Every row comes from one small tree of marks. The marks that hang from a mark follow it in brackets, in alphabetical order. Every link used is in the known rows. Which tree was each row made from?
Each row is shifted at random along 7 fixed directions that mean nothing.
Known rows:
duso[basar dovemi gunup[fuga siten[pegez[tepuz]]]]: [ -42  149    2  -16  -27  110  227   -5 -374  -40  117 -150 -191  -39
  458 -153  209  241  -81 -253  295 -263  -93  -88 -145  -91 -101  384
  261  -16  -65  193 -271  -31 -384  107  -70 -333   94 -457   30  156
  -99  290  261   37 -387 -140  108   41  154  181  126  211]
pegez[basar[duso gunup ruzi[fuga]]]: [ -73   52  -35  -53  -92  135  319  127  230  288 -104   77 -117  179
 -264  440  138 -160  180   12 -177 -169  194  196  167 -139  102 -274
  236  -61  191   -2   50 -151   40 -299  186   59  -61 -161   83  127
   76  181  -47 -157  -12  -61  -33   -1  -56   92    9  180]
gunup[siten[rimub] tepuz]: [ -88    8   93  -77   56 -189  669  -40  -94 -188 -232   -5 -161  346
  183  358  125   58  180  204  179  206 -108  -83   60   62  222 -502
  290  180  -78 -217  250   93   40 -402  221 -207 -182  -43  124  250
  -89   63   12 -236   83  -61 -130  -82  -22  -68 -126  184]
dovemi[siten[rimub[gunup pegez ruzi[doveb]]]]: [ 184  -73   91  144  -64 -275   17   85   35   43   19 -306  193  208
   47 -286  139  -74 -261  155  -30  438 -288 -424   11  509 -136  -78
 -186  -42  -51  120  338   97  258  -61   28 -206  196  417 -172 -126
  222 -532  157  -89  344  -73  124 -344 -248 -149  149 -495]
basar[doveb fuga[ruzi] rimub]: [ 209  -17 -149   -7 -106 -139  148  105   -3  122  -26    9   75   82
 -221  -22  227  -98  -26  -77 -186  287  -88 -215  -80  168   17 -211
 -334 -109  217   88   86   24 -132 -114   64  171   57  113 -271  -73
  -50   24    8  -84  389    3  -76 -102  -83 -194 -162 -324]
pegez[basar[fuga ruzi] siten]: [-296  -76  -71   63   86  113  435   46  124  -34   -3  281  -14   62
 -296  388  310 -192  271 -388  175 -169  364  538  165 -392  267 -427
  424  -51  173 -284  101  106  283 -298   64 -177 -385 -185   61  203
   86  532   19   -9 -259 -206  123   21   59  586  -62  296]
tepuz[ruzi[doveb fuga]]: [ 118 -179  -38   33   24  -38 -172   15  -96 -156 -207 -302  166    8
  126 -219 -192 -100  -79 -114   35  399 -258   -8   22  355   37  110
 -212   43  -69 -138 -172  100 -159  -29  -37  -63   -8  207  -21 -157
   12 -158  -58  159   80   72  115  108  -47   74  224 -155]
tepuz[gunup pegez[siten] ruzi[fuga]]: [-105  -88 -275   12   53   -3 -327   35   89 -451 -240  -39  153   89
 -119 -346 -623 -458  196   -5 -160   83 -305  465  258  302   43    4
 -128  281  243   21   23    1  -41  -93  160  -37  159  302  108   38
  268 -421 -411 -375  -99   57  -20  -92  434 -256  108  -14]
duso[basar[rimub] dovemi[siten[ruzi]] gunup]: [ -58  379  -88  -77 -118 -220  531   82 -104 -118   71  266  -78   64
 -151  386  286   25  -38   54  108 -148   -4 -114   12 -383  203 -300
  128 -252  -74   22  122 -131 -100  -68   84  -53 -174 -448  103  110
  280  323  139 -294 -400   49  -37  -72   30 -180  -41  251]
duso[gunup[fuga siten]]: [  88   90  213  -53  199   13 -196  153 -252   20    7 -390  -45   75
  181 -347 -328   55  -63  119  114  -95  -18 -153  -78  150   -9  132
 -180  129 -362   20 -116  -30  101  246  -44  144  197   53   93   14
 -139 -174  -32    5  141   49  -52  -68   62 -256   44 -220]
fuga[ruzi[doveb[basar pegez]]]: [ -44 -189  -40  -48  -74 -103 -174 -147   31 -142  -25   72  270 -275
  -96  -60  -80  237  -33  372   68   30 -128 -306 -164   -9   62  264
 -235 -106 -146 -247  233  -53  -30  130 -101  232 -151  224   42 -261
   82 -102  -86   56  139  187 -139  102 -174 -148   37  -11]
fuga[duso[basar[gunup[siten] rimub] dovemi[tepuz]]]: [ -44  101  -81   81  -70  388   52 -265 -260    2  162   25   18   -5
   36  158   85  280   37 -201   40  227  145    6 -324 -254  -74  100
   87  -49   46   14 -290  -77 -373  166  -32   58    7 -394  -56   65
 -359   64  102  194 -194  101  -30 -130  -67    5 -216  194]
doveb[pegez[siten[rimub] tepuz]]: [-155 -183 -151  116  -73 -143  181 -277 -218 -306    6  299  -30  -80
  -76  176   62  371   51  179  241  103 -171  220 -132  -68  161   16
  424  244   64 -167  171   67 -297 -225  -11    8 -253 -192   33  153
 -187  -62  -65  115 -153  102  -61   38   36  283 -142  500]
duso[basar[ruzi[doveb]] dovemi gunup[fuga]]: [  14  393   25  -18 -197  -63  389   95 -175  113 -109   30 -311  174
   28  273  133  155 -137  181   11 -165  -24  -67    0   61  129  -29
  209 -109 -200  228 -221 -245 -440 -127   54  108  100 -622  171  123
  -41  263  256 -241 -200  203  121   24 -158 -145   -8  218]
doveb[basar[duso[dovemi[tepuz] gunup[siten]] ruzi]]: [-161  -57  -55   92  159  178  311   73  -77  173  -15  104   79  -19
 -179   82  201 -225  186 -169   58   96  347   17   -7 -319   81 -152
   21 -308 -121  -63 -188  -95  -84  102   40   -5 -189 -142  -31  -34
  -78  199   84 -118 -153  -91 -127  -96 -153 -186   21    7]
duso[basar[doveb] dovemi[tepuz]]: [  55  204   16  128   63 -168  -67  -45   -9   -8   -8  220   63 -294
 -188   91  -38  -10 -124    4  107   90  211 -193 -141 -240   47  -58
  -72 -156 -301    3  -31  -78 -180   62  -58  171 -144   -5  103  -84
 -126  184    8   64  -60  210    3  166 -171  -49   32  -13]
pegez[basar siten[rimub] tepuz[gunup ruzi[doveb fuga]]]: [ -15 -321 -253  -70   94   11 -365 -118  214 -526  -82  185  342  -89
  -17 -206 -246 -398   76 -150   81  -65 -194  424  249  292  225   47
   50  218  102 -161 -135   68   68  130 -120  -19 -155  480  138  233
  352 -168 -286 -144 -206  169  -31  241  356  272  172   91]
dovemi[siten[pegez[basar[doveb]] rimub[gunup[tepuz]] ruzi]]: [ 168  -85  -13  163 -189  -84   37 -182  -47 -348  -10  -27  -20   -2
  285  143  214   52 -246  114   71  128 -217 -222 -112  128   69 -186
  160  190   96 -122   93  242  157  -65  170 -194  157  227   83  171
 -121 -373   65  -64   51  -36 -168   34  -17   68   22  269]
pegez[basar[duso rimub ruzi] siten tepuz]: [  41   83 -128 -420 -340   27 -116  156  128   36  463   80  -71 -167
  -43  156  293  374  100 -147   81 -536  -17   11 -113 -271 -153  438
  -15  -41  262   12   33   -3   32  172 -271  -18 -196 -376    5  192
  345  431   83  180 -202 -255  105  231  334  608 -158  320]
gunup[fuga tepuz[pegez]]: [   9  205   83  -92  252  125 -391  -60  290 -229 -163 -118  -20   83
   36 -269 -783 -379  340  522   16 -474  -60  181  218  151   19  -14
 -179  113   82  -91  335 -121  388  -59  394    6  448  521  470  160
  293 -496 -465 -613  -88  -10 -256 -164  205 -395   11 -137]
gunup[fuga siten[pegez[basar[doveb]] rimub] tepuz[ruzi]]: [  66  -75   45 -167   -4 -219  396  116  226 -393 -215  115 -105  145
  392  305  243 -256   11  115  159 -165 -187 -269  163  178  236 -449
   80  134  -20 -190  107  117  201 -203  237 -349  -31  289  259  381
  262  183 -160 -523  120 -100 -274  131  335   -3   56  159]
rimub[pegez[basar[duso gunup] siten tepuz]]: [ -15 -213  -72  200 -123 -222  101  -94   93  112 -106  265   28   23
 -488  357  -57  182   15  315  -32  -24   36  108  -62  123  123 -206
  437  211  -13  -18   16 -156 -273 -211   22  375 -132  -22  140  368
 -233 -157  -42  -88  237  363 -193  126  -39  146 -172  340]
siten[pegez[basar[fuga gunup]] rimub[ruzi]]: [ 236   50 -162    5 -175  -43   29   57  105 -444    8 -119  116  -55
  186  208  237  -89 -128  113  115 -110 -317 -280   -5  137   55   -6
  -96  102  372  -32  263  109  185  -46  293 -166  154  275   37  220
  363 -204 -185 -300   35 -227 -244 -110  267   -7  130   10]
doveb[basar[fuga rimub ruzi]]: [ 181  155  -53 -217 -185    8 -126   47   10    4  162   28  -37 -205
  -19  443  160  246   36  145   88 -230   44 -174 -119 -342  -15  112
 -243 -150   34 -198  100  -11  104  171   30  132 -101 -219  -78 -104
  187  247  -45  115  -11  -86 -148   90   19  -18  -48   70]
siten[pegez[basar[rimub] tepuz] ruzi[doveb]]: [   3  -70  -47  195  150  178 -140 -201   42   -2   26  124   13  -58
  -75 -165 -116  -43 -174  108 -103 -219   -5  323   44  190   40  -19
  142    5  240  178 -103  101  130  -48  135  120  133  353   70  190
 -176 -277  -21   33  -18  -14    6  177 -104   39   -7   72]
pegez[siten[rimub[ruzi[basar]]] tepuz[gunup[fuga]]]: [ -41   57  220 -176  202 -278 -321  -43  335 -226  108  394  -12  -61
  145   99 -197  -46  -20  243  204 -353   77  116  234 -204   92  -78
   72  207 -357 -171  154   52  603  251 -207  126 -198  229  193   92
  267  102 -237  121 -113  193    3  189  265  234  -77   -7]
ruzi[basar[duso[dovemi] fuga rimub[pegez[tepuz]]]]: [ 300 -199 -171  -11 -130 -118  -76  125   45  405  -28 -142   24 -183
 -113 -111  324   40 -214 -186 -156  328 -152 -410  -68  352 -292  281
 -215 -175  159  346 -168 -120 -482   57 -204   79  117  -63 -485 -227
  -38   -2  225  165  387   -2   24   22 -105 -226  102 -383]
doveb[pegez[siten tepuz]]: [-176 -182  -56   26  140 -238  -15    5   16   29  -13  247  145 -145
 -418 -224 -195  -12  129  246  -21 -173    7  166   34    8   77   35
   68   89   33   70  325  -89  -71 -149  -47  181 -140  200   38   32
   28 -177 -157 -118   77   71 -120    7   26 -111  -68   22]
ruzi[basar[doveb[pegez] duso[dovemi gunup[siten tepuz]]]]: [  68   81  -16 -358 -332   57   66   53    7  172  -67 -134 -254 -150
  195  258  184  315   51  317   39 -165 -135 -458 -125  -15  -34  275
  -59 -137 -206   24 -135 -295 -460   48 -125   81  141 -472  141 -115
   89   81  165 -163  -17  116 -259   42  -31 -273  106  243]
ruzi[doveb[pegez] fuga]: [-297 -118   40  102  -33  147  478  -88  -89  351 -193  -84 -213  227
  -26   67  154  162  120  -83  -39  265   36  283   87  -17   35  -97
  439  -56   60   45   79  -37 -285 -550   84 -272  -70 -311  -92 -217
 -192  139  177  163 -159  -93  263 -104 -374  222  202  177]
dovemi[tepuz[gunup[siten] ruzi[doveb fuga]]]: [  -4 -135   97   26   52 -286   60   11   57  -14 -350   37   32  202
   11  173 -305 -155  -17  162 -154  450  -57  -78  184  262  105 -360
  -50  193 -364  -78 -240   81 -147 -131   11   43 -163  158  -57 -112
 -168 -123 -210   56  179  301  -24  230  -76 -254  164  -47]
dovemi[siten tepuz[gunup pegez ruzi[doveb]]]: [  37  156  -46  -79  -91 -261 -617   12  295 -415  -65  125  211  -97
    9 -147 -741 -236    9  267 -213   80 -259 -176  112   75 -100  102
 -496   49 -102  -95   41  128  174  172   93   28   77  389  126 -236
  328 -415 -457  -92 -130  148  -79  197  248 -305  154 -100]
siten[ruzi[basar[gunup] doveb]]: [-176  137  128  -76   86  209  210  -61  131   88  -81    6  -86  135
   81  216    7  -22   80   57 -106  -63   43  217  179 -113  102 -232
  142 -124   73 -120   -8   53  306 -212  118  -18   32  -62  195  -76
   75   45   60   73 -191  -57   96   21 -166   38    6   47]
doveb[basar[duso fuga gunup[siten tepuz] ruzi] pegez]: [ -75 -314 -147  -89 -120  452  302   41 -110  272  -29 -151  -54  -27
  179  311  461   74  355 -197  -88   71  130  -53  -94 -187  -56   65
   99 -133  323 -172 -163  -24 -291  -64   99 -212   26 -427 -195 -106
  -46  177  146  -49   48 -348 -296 -164 -114  -29  -26  188]
gunup[fuga siten tepuz]: [ 142  262  455 -446  -50 -421    8  346  -25  236   80 -360 -340  117
  405  -93 -101  411  -60  341  -41 -342 -126 -632  -29   93 -261  240
 -259  230 -352  185  208  -26   95   72 -178  -67  157 -131   29  -70
   40  174   60   42  274  -95   47  137  143 -225  -79 -189]
tepuz[gunup pegez[basar[duso[dovemi]]] ruzi]: [  14  133   19  238  179 -182 -544   69   94 -208  -41  245   61 -311
  -39 -364 -459 -275 -271 -292 -152   -1  112  144   78  -49 -121  194
 -250    5 -193  100 -320   84  100  403 -217  243 -180  172  -67 -179
 -124  261 -100  230   65  138  274  363  182  -32    4 -192]
fuga[duso[dovemi[siten]] ruzi[basar[doveb gunup]]]: [-234    1   -6   65  -62   53  201 -320  286  -52  -88  592  147   16
 -335  468  150 -125  157  -92   -6  197  220   86  -74 -504  218 -443
   46 -266  -74 -372  110  -75  128  -66   -7  204 -235    8  110 -118
  -97  210  -42  102 -169  362  -88  -32 -177  140 -272  131]
doveb[pegez[basar[duso fuga gunup ruzi] siten tepuz]]: [  26 -180 -221  -65 -202 -139   82  179  204  262   22  353   10 -173
 -531  308  241  -25   93  168 -305 -359   99   -9   44    6   39   10
   89   29  339  216   70 -189 -334 -138  -22  312  -76 -173 -134  130
   98   57 -116 -240  226   20 -288  114   81 -104 -137  210]
pegez[basar[ruzi] tepuz]: [  -3  -34 -153   -7 -184  -97  290 -178    6 -267  -38  126   28    3
  -84  338   47  124  128   96  232  -73 -154  146  -80   -8  207  -59
  298  181  157 -318   58   79 -160 -160   70  -47 -323  -97  161  311
    3  182 -102  -38 -130  -31  -28  287   82  364  -68  459]
pegez[siten[rimub[gunup ruzi[basar[duso fuga]]]] tepuz]: [ 231 -386 -210   97  122  117 -337  -84  110  -73   75 -181  320 -123
  -52 -392  118 -429    1 -168   82  238  -54   52   81  398  -11  125
 -113   44  282   -4   31  107  133  169  -62  -35  125  479 -156   57
  193 -516  -47  -77  202 -116 -136 -263   36   95   67 -343]
rimub[gunup[fuga siten] pegez[basar] ruzi]: [ 130 -113  338  149  205  127 -315  -88    0   24  169 -442  100    2
  326 -274  -75   63 -111   -3  399 -114  116  -66  -51  201 -115  117
   60  150 -349 -279  -17  117  567  364 -163 -245   90  342  100   86
   26  -72   31  163  165  -89  187  -89  -41  363  158 -255]
tepuz[pegez[siten] ruzi]: [ -72  128   23   76   46 -279 -234  207 -125  -48    5  -38 -113   42
  -92 -499 -449   42 -150   14 -329   52 -208  150   45  240 -206  230
 -205  227  125  370   51   60 -112  -61  -50   93  116   28  -48  -92
 -134 -178  -81   40  144  -36  253   12  253 -210 -170 -117]
basar[fuga gunup[siten[rimub]]]: [ -11  206  109   42  295  209  -79  -23  -59  112   10   -7 -127   76
  -19   79 -177 -144   90  114 -157 -199  194  216  112  -25   14 -234
  -29   23  106  120  104    6  274  -60  256  118  276  144   14   48
 -111 -223 -125  -99   35  -64 -109 -253  -18 -308 -151 -200]
duso[basar[rimub[gunup]] dovemi[tepuz]]: [ 253   25 -264  272  -47  330 -396 -335 -278 -145   40 -299  252 -116
 -171 -323 -385 -117  -51  170   50  269  -84   97 -193  381    6  206
  -80   73  133  115 -162 -157 -376  193  177  180  370  190  115  152
 -171 -786  -60 -247  -43  210 -184 -288 -117 -413   68  -76]
doveb[basar[duso gunup[siten] rimub[ruzi[fuga]]]]: [ 152 -140   85 -103  -90  327  -58  -13 -151  317  175 -346 -102   59
  207  182  260  347   36 -150   83  148  106  -63 -186 -181 -146  169
    3  -18  -67  -64 -215  -53  -79  217 -135  -24  -13 -289 -143 -109
  -94  108  139  350   74 -116  -40 -105 -142  200   36   33]

Write each row's tree:
[ -51   56  103  -79  157 -186 -286  298  179  232  118   31   36 -150
 -458 -448 -205 -151 -117   11 -248 -347  198   76   52   67  -20   38
 -179   58  -66  363  246 -128  223   30 -172  349   61  364  106   29
   52  -51   -6 -110  274   32   76   61   79 -132  -70 -277]
pegez[basar[doveb] siten]
[-177  -42  106   62   12 -247  368 -107   48  -63  -51  333   71  101
   39   57  219   -4   33 -186  102  225  131 -292 -126 -283   48 -137
   91  -70 -193 -165  138  -20 -118   13 -148 -121 -226 -129  -36  -28
 -162  397  136   25  -80  210   70  -25  -53  153 -288   53]
gunup[fuga[duso[basar dovemi[siten]] ruzi] tepuz]
[-272  -99 -241   14 -138  287 -236 -258   41 -288  218  219  218 -197
 -177  -52  -24  150  208   67  136 -340   45  216 -165 -315   97  373
   76  -25  272 -287  154  -70   -1  177  -35  102   -4  -85  106   95
   69   -3 -171  -58 -381  108 -108 -158  259  331 -194  372]
doveb[pegez[basar[fuga[duso[gunup] ruzi]] siten]]
[ 187   -7  -34  159 -172 -389  268  -93  -66 -331   27  -84  202  123
    5  -15  224 -103  -97   50  221  537 -262 -400  -67  151   30 -186
  -69   85   -7  -79  306  128  -48  -44   68 -345  -74  208 -100   -2
  185 -320  -35 -171  -54  -59  -26 -245  -66  -87  100 -104]
duso[dovemi[siten[rimub[gunup ruzi]] tepuz]]
[ 170   82   77   41  203  179 -317  107  -28  326   96 -207   71 -107
  -29 -426   30  -96 -262 -241  -43   35  147   26   30  152 -157  275
 -257 -251 -149  392 -165 -182   -7  242 -251   88  134  112 -137 -231
   77   17  216  190   45   25  287  -80 -270  -50  198 -492]
duso[basar[rimub[ruzi[doveb fuga]]] dovemi]
[ -43  187  -67  -28   57  595  -76 -221  110  173   63  -95   38  141
  -85  288 -133 -146  229  366   59 -376  192  359  123  163   77 -226
  134 -295   67 -133   28 -173  399  -58  324  -14  323   66  316  248
  275 -372   31 -408 -101   18  -82 -376 -221 -112   33  -31]
duso[basar[rimub[gunup[siten] pegez] ruzi[doveb]]]
[ 230   84  -98  -30  -98   -1 -314  261 -193   87   73 -401   83 -130
   -1 -472  -91   -3 -158  -80  -99  175 -155 -348 -237  181 -124  352
 -431 -120  -43  168 -139  -37 -213  214  -56  273  242   15  -58 -125
  -56 -215  130   33  265  -32  -55  -68  -26 -178   51 -301]
basar[doveb duso[gunup]]
[  25 -228   72  104  203  -52   54  108  -44 -192 -191 -146  196 -110
  237  -77  237  -99 -216 -314  197  292  -70 -182   39  -22   11  -90
 -137 -158 -158 -189  -69  290  319  -61  -46 -193 -154  290 -178 -280
   17  106   55  373  100 -144  130  182 -179  212  345 -207]
siten[pegez ruzi[doveb fuga]]
[ -12   37  148   79 -135 -148  -80  169  161  409  169  190 -147    9
   10   92  138  114 -291 -215 -375   67  167 -172   65 -155 -233    9
  -76 -159   65  334 -123  161   64  -80  -17 -175  -13  -54 -282 -226
 -163  134  105  417  -61 -107  183  199  -43  174  111  -38]
dovemi[siten[pegez[basar[fuga rimub]]] tepuz[ruzi[doveb]]]
[-187 -305  -58  101  467  492  146 -263  146 -294 -334  165  235  159
   95  365 -130 -601  328 -196  214  257  180  606  337  -84  425 -655
  241  -64  -38 -600 -166   67  490 -129  265 -150 -209  383  248  118
   84 -111 -314  -87 -202   73 -223 -138   44   76  160   40]
tepuz[ruzi[basar[gunup[siten[rimub]]] fuga]]
[ 127  -49  286  -38  235  236 -187  -65 -131   67  -26 -564  -63  202
  425 -480 -223 -112   45  142    1  -99  -43   -1   81  491  -85   41
 -102  173  -77   10 -136  121  257  123   32 -180  492  302  135   48
  -67 -449   72 -151  138 -115   28 -154 -147 -201   15 -294]
rimub[gunup[fuga siten[ruzi[doveb]] tepuz]]
[-163  180 -206  255   16  284  155 -397 -135 -312 -134  131   26   33
 -172  214 -106 -172  284   10  288   15   85  425  -77 -285  273 -160
  234 -137  169 -323   13  -64 -212 -119  341    3   77 -170  199  183
 -108  -19  -90 -250 -524  162 -103 -276  -49  107 -121  284]
basar[fuga[duso[dovemi gunup]]]
[-242 -190   92  232  427  374 -196 -189  136  432  -53  313  -98   -7
 -493  108 -144 -184   80   78 -149 -136  626  744  207 -269  178 -394
  314 -195 -140   52 -116 -132  273  -91   54  393   24  154  123  -41
 -269 -139   13  108  -84  268   -6  -96 -418   40 -100   77]
pegez[siten[ruzi[doveb[basar[duso rimub]] fuga]]]
[ -14   95   23 -165  -59 -410  288   53  167   87 -103  158 -153   74
 -173  232  -71  -76   94  202 -126 -295    0  -50  160   86   92 -230
  189  273   14  126  171  -10 -145 -180   24   33 -179   12  -53  196
   52  227 -136 -256  119   35  -67  262  155 -180  -36   96]
pegez[basar[fuga] tepuz[gunup[siten]]]
[ 233  -40 -259   93 -197  390   19 -160  -84 -234 -139  -46   19   41
   59  215  110  -54  218 -300  141  326  -93  118 -186  -55   54 -129
  -37 -153  215 -225 -378  -52 -332  -17  147   38   82 -231   59  106
  -82   36   37 -104  -18    9 -241  -53  -91  123  -25  142]
basar[doveb duso[dovemi] gunup[tepuz[pegez]] rimub]
[  43  213  -33 -174 -197 -264  -10  -20  -61 -474 -170 -122 -110   51
  169  193 -384  192   38  280  112   39 -357 -198  -64   83    5  -25
  -83  312 -162 -171   97  103  -63  -38   76   22  -81 -109   84    1
   79  -29 -240 -109   93   54  -54  163  237 -242   34  187]
tepuz[gunup[siten] pegez]
[ 151 -290  -80  -39 -156  131  171 -106 -277 -327   43 -349  259  -68
  292  158  351  196    3 -190  490  270 -141 -300 -255 -108   78  -15
  -22  -55 -116 -460   -4  197  176  154   14 -244 -260   39  -84   27
   67    4  128  150  136 -191 -231  -46  -39  159  266   48]
doveb[basar[rimub[gunup[siten[pegez]]]]]
[ -11  151  107 -139  149 -256 -657  193  146 -518   65  135  113 -188
  199 -292 -570 -155   -4  -65   88 -305  -84   76  146 -159  -81  194
 -393  156 -274 -197  -39  158  500  406 -176   55  -78  197  140 -101
  342  157 -357   80  -83   59  103  237  528   88   13 -152]
tepuz[gunup[fuga] pegez[siten] ruzi]
[ -33 -201 -254  -30  -85   43  154   17   67  197 -124  166  120 -103
 -448  -13  243 -120   11  152 -242   95  -28 -109  -50   13   -7   80
 -204 -185  226  249  218 -338 -417  -44   12  209   14   17 -302 -227
   76  -67  -51 -301  220   69 -188 -198 -151 -662  -22 -118]
doveb[basar[rimub ruzi[fuga[duso[dovemi]]]] pegez]
